Here is a tiny trained network, its code and every weight. The questions are about switching its units off for an input and a class, where a switched-off unit gives its printed mean instead of its output.

import numpy as np


def w(rows, s, z=0):
    codes = np.array(rows[::2]) - 128.0
    scale = np.full(codes.shape[1], s)
    scale[-1] = z or s
    return codes * scale


def norm(h):
    return h / np.sqrt((h * h).mean(-1, keepdims=True) + 1e-5)


def f(y):
    return y / 2 * (1 + np.tanh(0.7978845608 * (y + 0.044715 * y**3)))


def log_softmax(a):
    a = a - a.max(-1, keepdims=True)
    return a - np.log(np.exp(a).sum(-1, keepdims=True))


def net(x, mask):
    res = np.array(x, float).reshape(1, 6) / 4 @ E
    u = 0
    for l in range(3):
        y = f(norm(res) @ A[l][:, :-1].T + A[l][:, -1])
        res = res + np.where(mask[u : u + 9], y, B[l][:, -1]) @ B[l][:, :-1]
        u += 9
    return log_softmax(norm(res)[-1] @ U[:, :-1].T + U[:, -1])


A, B = {}, {}
E = w([
[149,171,138,150,211],'x0',
[130,90,130,116,160],'x1',
[254,64,104,161,93],'x2',
[149,124,230,122,91],'x3',
[126,149,124,136,111],'x4',
[123,199,120,145,75],'x5',
],0.0079)
A[0] = w([
[65,148,158,151,142,115],'0.n1',
[105,171,151,171,141,106],'0.n2',
[168,98,99,135,82,209],'0.n3',
[148,50,132,164,132,243],'0.n4',
[143,156,172,54,152,102],'0.n5',
[91,83,112,70,53,255],'0.n6',
[120,139,138,74,170,130],'0.n7',
[154,127,249,123,100,76],'0.n8',
[32,143,196,97,112,104],'0.n9',
],0.012,0.0025)
B[0] = w([
[74,19,91,112,119,187],'0.n1',
[198,186,79,55,132,162],'0.n2',
[83,103,166,108,247,190],'0.n3',
[53,204,131,168,51,203],'0.n4',
[48,159,104,114,136,156],'0.n5',
[193,216,160,153,254,218],'0.n6',
[191,139,155,156,147,156],'0.n7',
[83,148,34,222,131,219],'0.n8',
[146,131,36,96,206,254],'0.n9',
],0.006,0.0066)
A[1] = w([
[255,37,120,211,77,146],'1.n1',
[131,185,73,208,159,239],'1.n2',
[216,76,107,231,27,177],'1.n3',
[119,5,182,153,176,245],'1.n4',
[101,168,139,175,207,248],'1.n5',
[183,204,174,206,201,130],'1.n6',
[125,151,117,44,99,48],'1.n7',
[222,98,15,192,141,130],'1.n8',
[130,212,49,108,34,254],'1.n9',
],0.0091,0.0018)
B[1] = w([
[65,162,130,64,237,180],'1.n1',
[110,28,195,136,113,254],'1.n2',
[83,95,57,108,204,177],'1.n3',
[178,73,30,79,93,169],'1.n4',
[206,94,125,125,93,242],'1.n5',
[190,131,77,77,143,214],'1.n6',
[86,136,123,2,105,126],'1.n7',
[84,114,214,106,169,204],'1.n8',
[151,10,95,144,177,179],'1.n9',
],0.0065,0.0093)
A[2] = w([
[133,89,113,194,130,150],'2.n1',
[1,171,157,154,168,33],'2.n2',
[131,149,68,104,89,132],'2.n3',
[104,60,133,144,141,230],'2.n4',
[69,96,193,137,166,146],'2.n5',
[146,120,51,129,169,250],'2.n6',
[95,151,166,110,108,55],'2.n7',
[88,104,154,73,114,137],'2.n8',
[156,78,109,126,168,249],'2.n9',
],0.012,0.0016)
B[2] = w([
[23,100,102,184,142,158],'2.n1',
[138,114,165,173,162,145],'2.n2',
[230,42,104,146,192,128],'2.n3',
[88,211,46,196,95,203],'2.n4',
[35,141,136,93,2,163],'2.n5',
[148,103,228,158,65,241],'2.n6',
[77,64,166,70,130,116],'2.n7',
[214,122,103,95,152,138],'2.n8',
[195,106,153,162,65,249],'2.n9',
],0.0063,0.012)
U = w([
[95,118,127,219,130,135],'0',
[96,127,107,99,224,141],'1',
[170,113,104,161,109,160],'2',
[168,114,126,161,115,142],'3',
[202,137,174,130,136,119],'4',
[146,110,150,145,98,142],'5',
[112,218,111,140,84,33],'6',
[150,241,89,7,66,2],'7',
],0.014,0.0086)

Each question gives the input, the list of numbers given to net, and the class t.
The units are the neurons (one row each of A and B). Each row of codes is followed by its name. A weight is (code - 128) times the scale printed after its matrix; where a second scale follows, it is the last column's (A, B and U).
mask holds one flag per neuron, layer by layer. A switched-off neuron (its flag False) gives its mean, the last column of its row in B, instead of its output. The means were averaged over made-up inputs and are rounded, as every weight is.
A unit's drop is (log p(t) with every unit on - log p(t) with that unit switched off) / (log p(t) with every unit on - log p(t) with every unit switched off).
The circuit of an input: a set's keep is (log p(t) with only the set's units on - log p(t) with every unit switched off) / (log p(t) with every unit on - log p(t) with every unit switched off). Starting from the 12 units with the biggest drops (on a tie, the unit counted first), units are removed one at a time, each time the one whose removal leaves the highest keep (on an exact tie, the one counted first), for as long as the keep stays at least 0.8.
circuit, biggest first: the units of the circuit, biggest drop first
most important unit: the unit with the biggest drop
top k neurons: the k neurons with the biggest drops, biggest first
k most important neurons of layer l: the k neurons of layer l with the biggest drops, biggest first
input [5,2,-1,6,0,3], class 0: circuit, biggest first : 0.n8
input [2,2,7,5,-6,-5], class 1: circuit, biggest first : 1.n1, 1.n3, 0.n4
input [-8,3,6,-1,6,7], class 4: top 2 neurons : 0.n6, 0.n1
input [-2,-4,7,3,3,0], class 1: circuit, biggest first : 1.n1, 1.n3
input [0,0,6,-5,-4,-6], class 1: circuit, biggest first : 1.n1, 1.n8
input [1,4,6,2,-2,6], class 1: top 2 neurons : 1.n1, 0.n6
input [0,0,-8,7,5,2], class 1: top 3 neurons : 2.n9, 0.n2, 0.n9
input [-6,5,8,-5,-5,-5], class 1: circuit, biggest first : 1.n1, 1.n8, 1.n5
input [2,-4,8,-6,-3,1], class 1: circuit, biggest first : 1.n1, 1.n8, 1.n3
input [5,0,-2,1,3,3], class 4: top 2 neurons : 0.n2, 0.n8
input [4,6,-4,4,1,8], class 2: top 3 neurons : 0.n2, 0.n6, 1.n9
input [-8,-3,3,-1,8,5], class 4: top 4 neurons : 0.n6, 0.n3, 0.n8, 1.n6
input [-1,0,8,8,4,-2], class 0: top 2 neurons : 0.n8, 0.n4
input [-6,5,-5,6,-5,-8], class 2: most important unit : 1.n4
input [5,0,4,-8,5,1], class 0: circuit, biggest first : 0.n6, 1.n8, 1.n4, 0.n9
input [5,-4,6,5,2,-2], class 1: top 4 neurons : 1.n1, 1.n3, 0.n6, 1.n8
input [0,6,-6,-6,7,7], class 2: 2 most important neurons of layer 2 : 2.n3, 2.n1
input [-4,0,-5,-5,7,-8], class 2: top 4 neurons : 0.n8, 0.n4, 1.n1, 1.n8
input [1,-1,-6,-8,3,-1], class 0: 3 most important neurons of layer 1 : 1.n6, 1.n4, 1.n1
input [-3,-1,-6,7,4,-3], class 0: 4 most important neurons of layer 0 : 0.n8, 0.n1, 0.n9, 0.n5
input [-1,6,6,-1,6,1], class 1: circuit, biggest first : 1.n1
input [-7,-2,4,7,-2,0], class 0: top 3 neurons : 0.n8, 0.n4, 0.n9
input [7,2,-6,5,0,6], class 4: 2 most important neurons of layer 1 : 1.n8, 1.n1
input [8,-7,-3,-6,8,5], class 4: top 3 neurons : 0.n2, 0.n8, 0.n4
input [-1,-6,-5,1,3,1], class 3: top 2 neurons : 1.n1, 0.n3
input [-3,-4,8,-7,-7,-6], class 1: top 2 neurons : 1.n1, 1.n8
input [-8,-5,0,-7,7,-1], class 4: most important unit : 0.n6
input [5,-4,-3,-8,-7,-2], class 0: 2 most important neurons of layer 2 : 2.n4, 2.n1
